Here is a tiny trained network, its code and every weight. The questions are about switching its units off for an input and a class, where a switched-off unit gives its printed mean instead of its output.

import numpy as np


def w(rows, s, z=0):
    codes = np.array(rows[::2]) - 128.0
    scale = np.full(codes.shape[1], s)
    scale[-1] = z or s
    return codes * scale


def norm(h):
    return h / np.sqrt((h * h).mean(-1, keepdims=True) + 1e-5)


def f(y):
    return np.maximum(y, 0)


def log_softmax(a):
    a = a - a.max(-1, keepdims=True)
    return a - np.log(np.exp(a).sum(-1, keepdims=True))


def net(x, mask):
    res = np.array(x, float).reshape(1, 3) / 4 @ E
    u = 0
    for l in range(2):
        y = f(norm(res) @ A[l][:, :-1].T + A[l][:, -1])
        res = res + np.where(mask[u : u + 9], y, B[l][:, -1]) @ B[l][:, :-1]
        u += 9
    return log_softmax(norm(res)[-1] @ U[:, :-1].T + U[:, -1])


A, B = {}, {}
E = w([
[184,86,223,39,150,214,80],'x0',
[161,126,177,91,251,178,2],'x1',
[147,168,172,74,171,76,116],'x2',
],0.0085)
A[0] = w([
[119,113,83,170,184,141,80,39],'0.n1',
[163,156,200,45,186,59,140,86],'0.n2',
[131,138,120,124,160,97,132,5],'0.n3',
[140,140,182,97,142,76,90,115],'0.n4',
[150,101,202,53,134,253,89,70],'0.n5',
[123,152,189,128,187,129,105,142],'0.n6',
[138,118,168,116,164,156,95,94],'0.n7',
[57,116,169,65,148,81,117,25],'0.n8',
[123,115,122,143,56,123,188,50],'0.n9',
],0.012,0.0023)
B[0] = w([
[129,173,175,165,111,152,109,164],'0.n1',
[179,188,142,69,113,81,90,195],'0.n2',
[139,143,123,138,130,135,99,138],'0.n3',
[137,155,120,115,77,120,111,171],'0.n4',
[111,31,156,97,155,250,122,248],'0.n5',
[133,81,86,135,111,107,173,184],'0.n6',
[64,100,106,103,139,121,189,181],'0.n7',
[158,148,126,107,123,109,108,149],'0.n8',
[109,115,64,102,160,100,160,191],'0.n9',
],0.021,0.014)
A[1] = w([
[185,129,153,93,96,143,153,175],'1.n1',
[116,155,171,211,137,108,119,48],'1.n2',
[118,183,129,141,146,173,136,34],'1.n3',
[124,96,86,161,139,36,249,22],'1.n4',
[144,26,227,122,157,169,157,7],'1.n5',
[147,154,91,154,161,83,134,167],'1.n6',
[104,78,62,66,185,115,144,159],'1.n7',
[116,176,133,235,125,126,113,53],'1.n8',
[151,91,45,159,78,70,148,232],'1.n9',
],0.011,0.0017)
B[1] = w([
[143,223,37,247,187,198,48,170],'1.n1',
[100,106,147,159,170,50,60,144],'1.n2',
[173,121,175,140,195,68,141,136],'1.n3',
[117,54,119,143,114,114,203,227],'1.n4',
[104,55,91,52,152,234,94,230],'1.n5',
[153,87,172,115,142,195,139,173],'1.n6',
[86,148,170,199,120,129,184,246],'1.n7',
[75,100,223,163,140,96,87,153],'1.n8',
[169,182,77,158,81,100,163,212],'1.n9',
],0.012,0.011)
U = w([
[80,121,107,175,102,53,252,215],'0',
[64,136,236,203,155,55,73,2],'1',
[175,234,136,74,98,49,79,47],'2',
[92,73,165,58,151,215,103,237],'3',
],0.013,0.0017)

Each question gives the input, the list of numbers given to net, and the class t.
The units are the neurons (one row each of A and B). Each row of codes is followed by its name. A weight is (code - 128) times the scale printed after its matrix; where a second scale follows, it is the last column's (A, B and U).
mask holds one flag per neuron, layer by layer. A switched-off neuron (its flag False) gives its mean, the last column of its row in B, instead of its output. The means were averaged over made-up inputs and are rounded, as every weight is.
A unit's drop is (log p(t) with every unit on - log p(t) with that unit switched off) / (log p(t) with every unit on - log p(t) with every unit switched off).
The circuit of an input: a set's keep is (log p(t) with only the set's units on - log p(t) with every unit switched off) / (log p(t) with every unit on - log p(t) with every unit switched off). Starting from the 12 units with the biggest drops (on a tie, the unit counted first), units are removed one at a time, each time the one whose removal leaves the highest keep (on an exact tie, the one counted first), for as long as the keep stays at least 0.8.
circuit, biggest first: the units of the circuit, biggest drop first
k most important neurons: the k neurons with the biggest drops, biggest first
k most important neurons of layer l: the k neurons of layer l with the biggest drops, biggest first
drop of u: that unit's drop, to one decimal
input [-7,7,3], class 1: circuit, biggest first	(0.n1 0.n5)
input [1,-2,2], class 2: circuit, biggest first	(0.n2 0.n5)
input [5,-6,-5], class 0: 2 most important neurons of layer 0	(0.n5 0.n9)
input [1,0,5], class 2: circuit, biggest first	(0.n2)
input [0,-3,4], class 2: 2 most important neurons	(0.n5 0.n2)
input [-3,3,1], class 1: 3 most important neurons of layer 0	(0.n5 0.n1 0.n9)
input [-7,8,2], class 1: circuit, biggest first	(0.n5 0.n1)
input [-3,2,-8], class 1: 3 most important neurons	(0.n5 0.n1 0.n6)
input [2,-8,6], class 0: drop of 0.n5	0.3
input [-8,7,-5], class 1: drop of 0.n5	0.4
input [0,-3,-4], class 0: drop of 0.n5	0.4
